[[111 113 137 134 124 128 120 153 139]
 [113 130 124 137 109 128 128 153 136]]
->
[[113 130 124 137 109 128 128 153 136]
 [111 113 137 134 124 128 120 153 139]]

[[131 136 133 107 122 125 130]
 [126 124 126 139 130 128 128]
 [131 137 134 106 121 125 130]
 [128 130 130 122 126 127 129]
 [130 135 132 110 122 126 130]
 [126 126 127 134 129 127 128]
 [126 126 127 132 128 127 128]]
->
[[126 126 127 132 128 127 128]
 [131 136 133 107 122 125 130]
 [126 124 126 139 130 128 128]
 [131 137 134 106 121 125 130]
 [128 130 130 122 126 127 129]
 [130 135 132 110 122 126 130]
 [126 126 127 134 129 127 128]]

[[133 121 131 124 131]
 [135 120 122 132 142]
 [116 119 131 133 133]
 [146 128 122 125 144]
 [137 123 131 128 141]
 [122 120 136 125 131]
 [146 117 111 130 121]
 [135 124 127 116 131]
 [135 124 136 115 131]
 [156 135 135 120 157]
 [137 121 129 130 139]]
->
[[137 121 129 130 139]
 [133 121 131 124 131]
 [135 120 122 132 142]
 [116 119 131 133 133]
 [146 128 122 125 144]
 [137 123 131 128 141]
 [122 120 136 125 131]
 [146 117 111 130 121]
 [135 124 127 116 131]
 [135 124 136 115 131]
 [156 135 135 120 157]]

[[134 112 147 135 118]
 [117 147 107 123 139]
 [117 144 107 117 134]
 [132 115 146 132 121]
 [142 130 150 137 122]
 [115 126 106 118 135]]
->
[[115 126 106 118 135]
 [134 112 147 135 118]
 [117 147 107 123 139]
 [117 144 107 117 134]
 [132 115 146 132 121]
 [142 130 150 137 122]]

[[133 130 125 101]
 [116 118 157 136]
 [119 129 137 122]
 [125 134 123 142]]
->
[[125 134 123 142]
 [133 130 125 101]
 [116 118 157 136]
 [119 129 137 122]]

[[111 125 111]
 [144 139 137]
 [154 140 147]
 [114 115 118]
 [133 120 111]
 [136 110 109]
 [125 144 154]]
->
[[125 144 154]
 [111 125 111]
 [144 139 137]
 [154 140 147]
 [114 115 118]
 [133 120 111]
 [136 110 109]]

[[149 134 123 125 143]
 [124 137 137 143 116]
 [123 106 118 120 132]
 [125 127 143 139 118]]
->
[[125 127 143 139 118]
 [149 134 123 125 143]
 [124 137 137 143 116]
 [123 106 118 120 132]]

[[125 125 124 125 124 124 124 125 124]
 [134 129 126 141 126 130 140 125 139]
 [125 126 124 125 124 124 124 125 124]
 [112 103 145 119 155 135 142 129 132]
 [125 126 124 125 124 124 124 125 124]
 [134 129 126 141 126 130 140 125 139]
 [122 129 130 113 130 126 113 133 115]
 [134 129 126 140 126 130 140 125 138]
 [125 126 124 125 124 124 124 125 124]]
->
[[125 126 124 125 124 124 124 125 124]
 [125 125 124 125 124 124 124 125 124]
 [134 129 126 141 126 130 140 125 139]
 [125 126 124 125 124 124 124 125 124]
 [112 103 145 119 155 135 142 129 132]
 [125 126 124 125 124 124 124 125 124]
 [134 129 126 141 126 130 140 125 139]
 [122 129 130 113 130 126 113 133 115]
 [134 129 126 140 126 130 140 125 138]]

[[127 128 127 139 126 127 140 130 139]
 [128 124 128 140 121 128 133 129 141]
 [141 135 136 150 134 136 153 129 157]]
->
[[141 135 136 150 134 136 153 129 157]
 [127 128 127 139 126 127 140 130 139]
 [128 124 128 140 121 128 133 129 141]]
